Here is a tiny trained network, its code and every weight. The questions are about switching its units off for an input and a class, where a switched-off unit gives its printed mean instead of its output.

import numpy as np


def w(rows, s, z=0):
    codes = np.array(rows[::2]) - 128.0
    scale = np.full(codes.shape[1], s)
    scale[-1] = z or s
    return codes * scale


def f(y):
    return y / 2 * (1 + np.tanh(0.7978845608 * (y + 0.044715 * y**3)))


def log_softmax(a):
    a = a - a.max(-1, keepdims=True)
    return a - np.log(np.exp(a).sum(-1, keepdims=True))


def net(x, mask):
    res = np.array(x, float).reshape(1, 4) / 4 @ E
    y = f(res @ A[0][:, :-1].T + A[0][:, -1])
    res = res + np.where(mask, y, B[0][:, -1]) @ B[0][:, :-1]
    return log_softmax(res[-1] @ U[:, :-1].T + U[:, -1])


A, B = {}, {}
E = w([
[144,136,127,116],'x0',
[31,49,51,18],'x1',
[113,254,65,180],'x2',
[45,188,222,67],'x3',
],0.0079)
A[0] = w([
[169,104,244,195,50],'n0',
[243,32,30,167,90],'n1',
[146,58,220,109,221],'n2',
[150,156,154,180,171],'n3',
[57,218,113,173,251],'n4',
[183,158,199,149,42],'n5',
[124,145,156,53,5],'n6',
[176,73,203,114,97],'n7',
[92,76,106,66,89],'n8',
[130,131,84,53,80],'n9',
[96,166,218,76,2],'n10',
[52,123,102,55,61],'n11',
],0.011,0.0034)
B[0] = w([
[76,64,63,254,205],'n0',
[66,242,198,161,254],'n1',
[244,238,46,94,210],'n2',
[126,35,104,146,183],'n3',
[208,149,69,91,208],'n4',
[54,31,130,243,180],'n5',
[100,168,158,216,142],'n6',
[197,150,73,105,177],'n7',
[120,124,102,229,191],'n8',
[81,56,36,200,161],'n9',
[76,205,179,151,175],'n10',
[114,120,89,191,193],'n11',
],0.008,0.01)
U = w([
[72,10,58,227,10],'0',
[161,152,88,166,254],'1',
[51,252,223,187,44],'2',
[254,133,34,122,145],'3',
[201,71,173,53,158],'4',
],0.0078,0.0047)

Each question gives the input, the list of numbers given to net, and the class t.
The units are the neurons (one row each of A and B). Each row of codes is followed by its name. A weight is (code - 128) times the scale printed after its matrix; where a second scale follows, it is the last column's (A, B and U).
mask holds one flag per neuron, in row order. A switched-off neuron (its flag False) gives its mean, the last column of its row in B, instead of its output. The means were averaged over made-up inputs and are rounded, as every weight is.
A unit's drop is (log p(t) with every unit on - log p(t) with that unit switched off) / (log p(t) with every unit on - log p(t) with every unit switched off).
The circuit of an input: a set's keep is (log p(t) with only the set's units on - log p(t) with every unit switched off) / (log p(t) with every unit on - log p(t) with every unit switched off). Starting from all 12 units, units are removed one at a time, each time the one whose removal leaves the highest keep (on an exact tie, the one counted first), for as long as the keep stays at least 0.8.
units of the circuit, in order: the units of the circuit, biggest drop first
unit that matters most: the unit with the biggest drop
top k neurons: the k neurons with the biggest drops, biggest first
drop when u is switched off: that unit's drop, to one decimal
input [7,-8,5,-7], class 0: top 3 neurons => [n3; n5; n0]
input [6,0,7,-2], class 3: units of the circuit, in order => [n4; n1]
input [0,3,8,6], class 3: top neuron => [n4]
input [0,-6,-7,-7], class 2: top 3 neurons => [n1; n4; n9]
input [2,0,-5,1], class 3: units of the circuit, in order => [n2; n1]
input [-5,-7,-1,-6], class 0: top 3 neurons => [n0; n3; n5]
input [0,4,7,0], class 3: units of the circuit, in order => [n4; n1]
input [1,-7,3,-7], class 0: top 4 neurons => [n3; n5; n0; n2]
input [6,6,3,4], class 0: units of the circuit, in order => [n2; n9]
input [0,0,7,2], class 3: top 2 neurons => [n4; n1]
input [2,-6,-3,-2], class 0: top 2 neurons => [n0; n5]
input [1,-2,3,-5], class 2: top 2 neurons => [n1; n2]
input [-5,5,-6,1], class 3: top 3 neurons => [n2; n0; n5]
input [1,-7,7,-6], class 0: units of the circuit, in order => [n3; n5]
input [-5,-8,-2,5], class 0: units of the circuit, in order => [n0]
input [-1,5,7,5], class 3: top 2 neurons => [n4; n1]
input [-1,4,-5,-5], class 2: drop when n1 is switched off => 0.9
input [-2,-6,4,-8], class 2: drop when n3 is switched off => -0.1
input [-8,-5,8,7], class 1: drop when n1 is switched off => 0.4
input [-2,1,-2,-1], class 4: unit that matters most => n0
